Where the symbols take the nodes:
δ: HB->RT, ZG->CN, JR->HZ, LT->ZP, CP->CT, HP->NL, ZJ->TP, FC->HQ, JN->FG, PF->PR, LQ->GD, ZT->CD, PZ->ZG, PR->NG, QQ->QL, QT->LT, CJ->LB, ZH->LQ, JJ->QM, GZ->LS, LL->QD, HT->LM, GR->PH, FH->CG, GD->ZJ, FB->SF, LM->TM, SF->TT, CD->CR, RZ->GR, SJ->PP, CN->JM, CR->JP, PC->QQ, NZ->MG, ZP->BR, QL->JR, NT->BD, TL->NR, ZM->MF, QM->GF, SC->MP, CL->FF, BR->HP, ZN->JN, PG->RM, FG->MN, JH->QZ, PP->PQ, HQ->FB, FF->SG, DP->RR, SQ->CQ, HS->BZ, NG->QB, DR->QG, TT->ZN, DT->FC, GG->GZ, RT->PF, JT->DR, TH->ZM, GJ->CZ, NR->HB, MN->TL, FM->NZ, QD->JQ, RL->JT, BD->CL, LB->LG, TM->ZT, LG->RZ, HZ->PG, RM->SJ, RR->GJ, BH->SL, JP->NT, BT->LL, BC->RL, JQ->BC, MG->MJ, LS->BH, QB->TC, PH->HT, GT->FH, CT->RP, PM->SC, GF->GG, NJ->TH, CZ->NJ, NH->JH, PQ->DP, RF->GQ, SG->SQ, BZ->ZH, CG->PC, RP->DT, MJ->CJ, SL->PM, CQ->JJ, QH->QT, TC->FM, MF->ZZ, QG->PZ, TP->CP, MP->QH, NL->BT, JM->GT, QZ->RF, GQ->HS, ZZ->NH
ω: HB->NR, ZG->PZ, JR->QL, LT->QT, CP->TP, HP->BR, ZJ->GD, FC->DT, JN->ZN, PF->RT, LQ->ZH, ZT->TM, PZ->QG, PR->PF, QQ->PC, QT->QH, CJ->MJ, ZH->BZ, JJ->CQ, GZ->GG, LL->BT, HT->PH, GR->RZ, FH->GT, GD->LQ, FB->HQ, LM->HT, SF->FB, CD->ZT, RZ->LG, SJ->RM, CN->ZG, CR->CD, PC->CG, NZ->FM, ZP->LT, QL->QQ, NT->JP, TL->MN, ZM->TH, QM->JJ, SC->PM, CL->BD, BR->ZP, ZN->TT, PG->HZ, FG->JN, JH->NH, PP->SJ, HQ->FC, FF->CL, DP->PQ, SQ->SG, HS->GQ, NG->PR, DR->JT, TT->SF, DT->RP, GG->GF, RT->HB, JT->RL, TH->NJ, GJ->RR, NR->TL, MN->FG, FM->TC, QD->LL, RL->BC, BD->NT, LB->CJ, TM->LM, LG->LB, HZ->JR, RM->PG, RR->DP, BH->LS, JP->CR, BT->NL, BC->JQ, JQ->QD, MG->NZ, LS->GZ, QB->NG, PH->GR, GT->JM, CT->CP, PM->SL, GF->QM, NJ->CZ, CZ->GJ, NH->ZZ, PQ->PP, RF->QZ, SG->FF, BZ->HS, CG->FH, RP->CT, MJ->MG, SL->BH, CQ->SQ, QH->MP, TC->QB, MF->ZM, QG->DR, TP->ZJ, MP->SC, NL->HP, JM->CN, QZ->JH, GQ->RF, ZZ->MF
ζ: HB->SF, ZG->QD, JR->CN, LT->LS, CP->GQ, HP->PM, ZJ->QZ, FC->LQ, JN->RP, PF->ZN, LQ->NH, ZT->LB, PZ->LL, PR->JN, QQ->PZ, QT->GZ, CJ->PR, ZH->ZZ, JJ->JP, GZ->FF, LL->QH, HT->MG, GR->FM, FH->JT, GD->JH, FB->ZJ, LM->MJ, SF->TP, CD->LG, RZ->TC, SJ->CG, CN->JQ, CR->RZ, PC->QG, NZ->HB, ZP->BH, QL->ZG, NT->PH, TL->HQ, ZM->PP, QM->NT, SC->QM, CL->LM, BR->SL, ZN->CT, PG->GT, FG->DT, JH->GJ, PP->PC, HQ->GD, FF->TM, DP->QL, SQ->CD, HS->ZM, NG->FG, DR->NL, TT->CP, DT->ZH, GG->CL, RT->TT, JT->HP, TH->SJ, GJ->HZ, NR->FB, MN->FC, FM->NR, QD->QT, RL->BR, BD->HT, LB->NG, TM->CJ, LG->QB, HZ->JM, RM->FH, RR->JR, BH->SQ, JP->GR, BT->MP, BC->ZP, JQ->LT, MG->RT, LS->SG, QB->MN, PH->NZ, GT->RL, CT->HS, PM->JJ, GF->BD, NJ->RM, CZ->PG, NH->RR, PQ->QQ, RF->NJ, SG->ZT, BZ->MF, CG->DR, RP->BZ, MJ->PF, SL->CQ, CQ->CR, QH->GG, TC->TL, MF->PQ, QG->BT, TP->RF, MP->GF, NL->SC, JM->BC, QZ->CZ, GQ->TH, ZZ->DP
ρ: HB->JN, ZG->RL, JR->FH, LT->PM, CP->ZH, HP->QH, ZJ->HS, FC->TP, JN->HQ, PF->MN, LQ->RF, ZT->GR, PZ->BC, PR->TL, QQ->JM, QT->SL, CJ->TC, ZH->QZ, JJ->CL, GZ->CQ, LL->ZP, HT->LB, GR->MJ, FH->PZ, GD->GQ, FB->CT, LM->LG, SF->RP, CD->PH, RZ->MG, SJ->QL, CN->JT, CR->HT, PC->CN, NZ->PR, ZP->SC, QL->GT, NT->TM, TL->TT, ZM->RR, QM->FF, SC->GZ, CL->CD, BR->MP, ZN->FC, PG->PC, FG->FB, JH->TH, PP->JR, HQ->CP, FF->CR, DP->PG, SQ->NT, HS->NH, NG->NR, DR->QD, TT->DT, DT->ZJ, GG->SQ, RT->FG, JT->LL, TH->DP, GJ->SJ, NR->ZN, MN->SF, FM->PF, QD->BR, RL->BT, BD->ZT, LB->FM, TM->RZ, LG->NZ, HZ->CG, RM->QQ, RR->RM, BH->QM, JP->LM, BT->LT, BC->NL, JQ->HP, MG->NG, LS->JJ, QB->HB, PH->CJ, GT->QG, CT->LQ, PM->GG, GF->SG, NJ->PQ, CZ->PP, NH->NJ, PQ->HZ, RF->MF, SG->JP, BZ->JH, CG->ZG, RP->GD, MJ->QB, SL->GF, CQ->BD, QH->BH, TC->RT, MF->GJ, QG->JQ, TP->BZ, MP->LS, NL->QT, JM->DR, QZ->ZM, GQ->ZZ, ZZ->CZ
χ: HB->NZ, ZG->QL, JR->RR, LT->JQ, CP->TT, HP->JT, ZJ->FB, FC->MN, JN->PR, PF->MJ, LQ->FC, ZT->SG, PZ->QQ, PR->CJ, QQ->PQ, QT->QD, CJ->TM, ZH->DT, JJ->PM, GZ->QT, LL->PZ, HT->BD, GR->JP, FH->RM, GD->HQ, FB->NR, LM->CL, SF->HB, CD->SQ, RZ->CR, SJ->TH, CN->JR, CR->CQ, PC->PP, NZ->PH, ZP->BC, QL->DP, NT->QM, TL->TC, ZM->HS, QM->SC, SC->NL, CL->GG, BR->RL, ZN->PF, PG->CZ, FG->NG, JH->GD, PP->ZM, HQ->TL, FF->GZ, DP->ZZ, SQ->BH, HS->CT, NG->LB, DR->CG, TT->RT, DT->FG, GG->QH, RT->MG, JT->FH, TH->GQ, GJ->JH, NR->FM, MN->QB, FM->GR, QD->ZG, RL->GT, BD->GF, LB->ZT, TM->FF, LG->CD, HZ->GJ, RM->NJ, RR->NH, BH->ZP, JP->JJ, BT->QG, BC->JM, JQ->CN, MG->HT, LS->LT, QB->LG, PH->NT, GT->PG, CT->ZN, PM->HP, GF->MP, NJ->RF, CZ->QZ, NH->LQ, PQ->MF, RF->TP, SG->LS, BZ->RP, CG->SJ, RP->JN, MJ->LM, SL->BR, CQ->SL, QH->LL, TC->RZ, MF->BZ, QG->PC, TP->SF, MP->BT, NL->DR, JM->HZ, QZ->ZJ, GQ->CP, ZZ->ZH
β: HB->FM, ZG->QQ, JR->DP, LT->QD, CP->SF, HP->RL, ZJ->HQ, FC->FG, JN->PF, PF->MG, LQ->DT, ZT->FF, PZ->PC, PR->MJ, QQ->PP, QT->LL, CJ->LM, ZH->RP, JJ->SL, GZ->QH, LL->QG, HT->NT, GR->CR, FH->PG, GD->FC, FB->TL, LM->BD, SF->NR, CD->SG, RZ->CD, SJ->NJ, CN->QL, CR->SQ, PC->SJ, NZ->GR, ZP->JQ, QL->PQ, NT->JJ, TL->QB, ZM->GQ, QM->PM, SC->HP, CL->GF, BR->BC, ZN->RT, PG->GJ, FG->PR, JH->LQ, PP->TH, HQ->MN, FF->GG, DP->MF, SQ->LS, HS->CP, NG->CJ, DR->FH, TT->HB, DT->JN, GG->MP, RT->NZ, JT->GT, TH->RF, GJ->NH, NR->TC, MN->NG, FM->RZ, QD->PZ, RL->JM, BD->QM, LB->TM, TM->CL, LG->ZT, HZ->RR, RM->CZ, RR->ZZ, BH->LT, JP->CQ, BT->DR, BC->CN, JQ->ZG, MG->PH, LS->QT, QB->LB, PH->JP, GT->HZ, CT->TT, PM->BR, GF->SC, NJ->QZ, CZ->JH, NH->ZH, PQ->ZM, RF->ZJ, SG->GZ, BZ->CT, CG->RM, RP->ZN, MJ->HT, SL->ZP, CQ->BH, QH->BT, TC->LG, MF->HS, QG->CG, TP->FB, MP->NL, NL->JT, JM->JR, QZ->GD, GQ->TP, ZZ->BZ

In the rows, 468 means zero.

The rows follow the links: the fewer symbols apart two nodes are, the more alike their rows tend to be.

Each row is also shifted at random along 4 hidden directions that mean nothing.

Some nodes, each with a row of numbers:
TT: 749,449,400,407,330,415,491,436,497,516,367,406,402,508,505,450,403,420,362,558,446,389,505,323,353,425,407,461,527,516,453,510,399,535,658,471,444,638,498,288,364,274
CT: 630,343,419,482,382,405,520,480,424,626,430,358,350,427,430,475,379,423,382,470,430,440,454,386,416,472,498,394,491,651,507,566,482,463,558,456,501,674,513,344,428,463
LG: 216,509,572,468,511,457,474,373,390,364,636,441,587,443,341,398,523,386,411,502,428,393,461,477,560,462,452,537,413,521,524,613,407,399,426,367,366,452,601,544,533,523
FF: 878,486,563,460,363,431,359,490,441,442,539,538,403,453,472,432,613,602,332,424,432,494,540,414,417,382,346,415,546,546,360,401,360,505,485,569,457,403,495,476,438,402
PH: 233,425,616,460,468,530,388,342,308,440,695,286,508,413,336,410,619,451,424,531,479,383,462,399,512,446,430,558,426,670,562,506,310,449,409,361,331,456,684,484,556,753
GG: 730,406,511,521,491,543,420,447,313,359,555,433,473,401,425,479,583,511,428,525,437,504,577,398,607,407,500,475,479,536,475,322,290,494,367,564,416,374,658,562,406,535
GJ: 313,494,357,478,532,572,525,533,466,456,445,502,410,362,583,489,496,479,569,503,303,525,494,567,592,528,564,456,471,441,542,520,518,456,441,522,380,511,506,561,558,436
GF: 304,475,491,542,559,533,568,378,333,334,564,505,591,436,387,481,539,532,460,423,510,540,517,555,645,387,512,470,501,390,418,377,341,362,328,621,501,383,621,631,455,513
PM: 426,516,455,507,557,500,537,339,440,342,433,507,593,498,393,515,396,492,521,442,595,511,483,511,558,470,489,532,412,285,499,434,359,416,341,566,516,366,473,581,423,483
MJ: 467,529,510,432,405,344,463,457,584,417,482,593,568,485,389,393,456,349,363,446,420,395,439,359,420,479,408,446,389,474,470,649,475,498,484,384,445,419,384,470,427,248
MP: 624,556,478,540,537,406,435,386,554,329,286,587,558,509,483,511,373,487,507,446,547,521,522,511,426,470,457,493,498,190,429,408,419,454,372,531,542,315,350,593,424,317
GQ: 475,585,379,496,504,365,451,564,549,608,309,465,434,463,489,540,342,535,493,431,391,437,481,548,414,478,504,479,563,417,442,577,575,513,529,443,585,499,304,564,460,426
ZM: 215,504,369,480,520,531,449,553,454,535,395,417,400,375,535,534,442,518,557,519,341,470,517,515,532,521,554,486,481,476,567,510,494,540,449,487,442,476,468,563,497,521
ZP: 833,514,493,438,574,456,415,439,421,335,514,542,470,509,402,483,336,409,473,525,546,524,464,488,587,533,421,549,376,370,604,430,502,413,456,492,420,448,429,543,493,500
GT: 622,394,565,418,461,599,439,578,454,454,476,367,436,518,595,455,535,512,551,536,504,424,512,479,425,494,541,483,446,506,428,376,516,562,436,392,525,405,542,309,501,584
PG: 616,428,397,432,481,617,540,532,507,515,520,453,448,435,594,466,583,483,599,462,422,516,392,539,501,524,528,435,423,489,472,450,546,469,451,483,382,499,483,401,556,529
CQ: 602,473,519,444,478,522,547,432,302,375,673,515,506,442,360,451,555,541,379,444,488,504,492,502,652,401,413,470,451,523,451,434,357,388,421,637,442,457,602,527,456,521
QM: 662,358,522,495,362,467,408,448,440,488,470,492,430,440,454,476,587,559,378,419,518,498,522,283,394,424,437,392,445,567,419,338,285,588,367,603,520,355,466,433,316,451
PZ: 489,424,628,494,448,460,382,604,592,401,264,546,413,539,632,469,444,509,487,466,523,473,580,465,296,503,535,397,506,364,340,397,589,579,395,415,665,328,373,329,448,325
HZ: 697,377,411,394,483,662,523,528,415,528,633,364,423,429,558,452,620,461,606,519,431,478,390,492,564,520,537,484,376,605,548,400,517,489,464,448,336,533,586,373,562,688
JH: 615,456,396,471,459,490,313,605,408,637,424,312,303,387,512,536,469,523,485,578,325,404,543,384,482,502,528,516,496,657,595,448,462,646,519,392,416,486,484,513,431,637
FM: 586,542,419,338,388,331,519,486,573,482,537,638,573,528,353,397,411,323,361,438,470,382,340,330,479,496,368,464,300,512,499,661,522,501,568,426,433,500,331,416,363,248
SC: 635,439,484,513,509,483,405,377,447,404,410,456,506,470,435,521,450,478,497,485,565,490,497,394,476,477,476,513,410,395,527,342,326,521,361,506,475,344,463,531,385,518
LQ: 469,239,401,511,368,427,361,527,435,803,444,243,287,388,411,546,469,484,452,436,480,439,392,265,318,507,516,408,444,817,557,417,449,613,494,357,502,582,423,362,364,752
RL: 355,404,629,565,602,506,377,568,394,279,472,511,410,468,532,457,441,416,488,520,458,571,586,584,536,483,568,453,526,401,436,317,593,385,381,412,503,373,552,530,590,499
GR: 650,510,631,350,253,319,391,424,653,508,366,582,469,515,409,393,440,493,312,424,525,307,434,239,231,509,302,460,355,532,496,737,385,647,488,436,547,427,285,272,353,257
RZ: 353,573,597,461,415,360,437,388,566,392,440,557,571,488,403,405,481,444,371,444,445,379,490,450,388,458,397,490,470,411,441,669,425,458,444,397,484,406,432,478,483,308
PF: -137,494,313,434,441,387,605,352,595,559,490,524,653,588,373,467,433,372,507,341,619,467,243,440,401,443,393,457,391,366,377,459,495,398,517,449,484,501,290,449,366,410
JN: 327,553,367,486,439,424,565,377,513,439,360,434,540,541,499,456,415,426,460,501,478,447,479,520,404,381,427,474,604,312,340,457,447,386,621,477,462,572,498,446,431,267
FB: 558,317,444,576,317,414,363,438,508,572,271,321,321,428,573,473,511,448,386,521,412,444,550,283,203,396,486,370,613,586,377,358,355,568,565,410,463,549,523,332,365,342
NH: 520,553,382,447,510,484,407,589,427,555,408,396,380,407,509,531,405,518,515,559,327,417,531,501,556,496,516,536,493,517,570,536,508,566,516,452,435,502,466,556,484,538
QZ: 280,529,357,497,525,448,433,553,461,609,387,373,424,424,477,550,389,524,538,481,388,444,489,536,486,489,537,514,528,484,513,502,523,525,476,433,513,483,417,584,473,580
TP: 442,469,391,499,408,307,602,470,589,631,274,516,451,488,445,497,268,474,411,334,487,459,415,501,342,485,485,362,529,419,410,675,575,424,526,506,669,619,279,391,422,288

Start, symbols taken left to right, then the node you end at.
Answer with the node's name.
631,455,436,563,408,390,493,464,513,486,280,448,407,445,552,459,405,434,386,491,361,465,575,489,342,400,505,377,653,414,351,526,482,420,578,462,517,595,506,431,451,206
β χ ρ β -> TC
576,478,396,417,407,462,598,412,402,466,457,391,464,502,445,444,354,393,391,547,453,410,476,446,502,426,437,480,512,484,479,573,431,411,646,499,437,689,581,342,426,347
ρ δ δ β -> FG
504,575,366,494,398,382,477,413,599,448,285,488,518,556,564,461,437,425,430,497,433,430,513,477,301,360,391,440,630,288,294,433,453,464,647,454,477,510,411,440,393,161
β ζ ω χ -> PF
355,455,516,413,404,451,566,387,435,499,590,552,519,495,360,448,515,593,393,321,612,504,409,468,487,424,359,423,424,493,411,475,374,423,411,659,567,457,418,429,416,506
β χ ω χ -> LL
402,517,602,477,340,389,379,373,576,523,427,509,462,515,456,429,570,630,382,340,545,451,467,443,246,415,317,441,533,460,349,478,362,497,444,512,540,386,354,420,468,448
ζ χ δ δ ζ ζ -> NZ
582,482,373,448,518,453,438,566,356,643,520,315,372,416,399,521,392,482,476,514,379,417,456,493,571,489,511,524,495,643,567,525,530,500,551,408,445,573,492,534,489,684
ρ ρ ω ζ β -> GJ
632,424,584,314,436,550,524,586,463,443,487,471,453,571,508,443,391,495,496,509,587,395,464,446,476,548,496,484,328,505,505,516,562,562,445,463,611,476,456,219,436,517
β β ρ -> HZ
327,287,432,601,442,486,489,422,351,564,463,243,372,385,453,485,499,406,440,507,414,487,500,429,430,412,561,406,589,642,465,393,418,414,503,412,416,619,660,438,485,586
ω χ ρ χ -> TL
197,364,639,608,533,504,338,563,516,354,325,467,411,485,630,485,532,479,530,472,475,542,607,525,339,469,603,401,573,388,329,258,554,503,329,368,599,274,493,446,519,476
δ ζ δ -> QD
395,312,425,535,420,497,488,421,346,537,483,253,374,404,470,462,482,404,427,552,437,449,494,388,437,413,528,439,559,644,486,410,379,438,548,426,392,654,667,380,441,554
δ χ ω χ -> TC
594,477,473,525,560,475,399,367,449,364,419,478,512,483,433,521,418,455,529,479,556,528,487,455,491,484,474,524,445,334,524,354,398,464,380,491,463,353,450,578,444,525
β χ β β β -> CZ
732,600,540,377,419,430,535,437,435,414,602,609,502,520,382,410,477,587,348,382,515,469,469,538,538,416,312,473,485,427,408,575,425,398,513,645,502,485,440,462,483,380
δ β β ω δ -> MP
491,421,397,495,494,438,608,469,356,548,517,373,441,421,390,471,353,412,426,464,424,465,435,543,570,455,534,446,523,569,509,602,530,337,550,469,488,697,567,464,518,525
ρ β ζ χ -> RP
261,544,348,405,540,534,530,542,377,551,506,390,426,416,435,523,357,503,546,533,395,421,463,532,658,541,521,570,413,526,649,593,504,505,491,500,431,562,500,543,489,627
β ω χ χ -> ZN
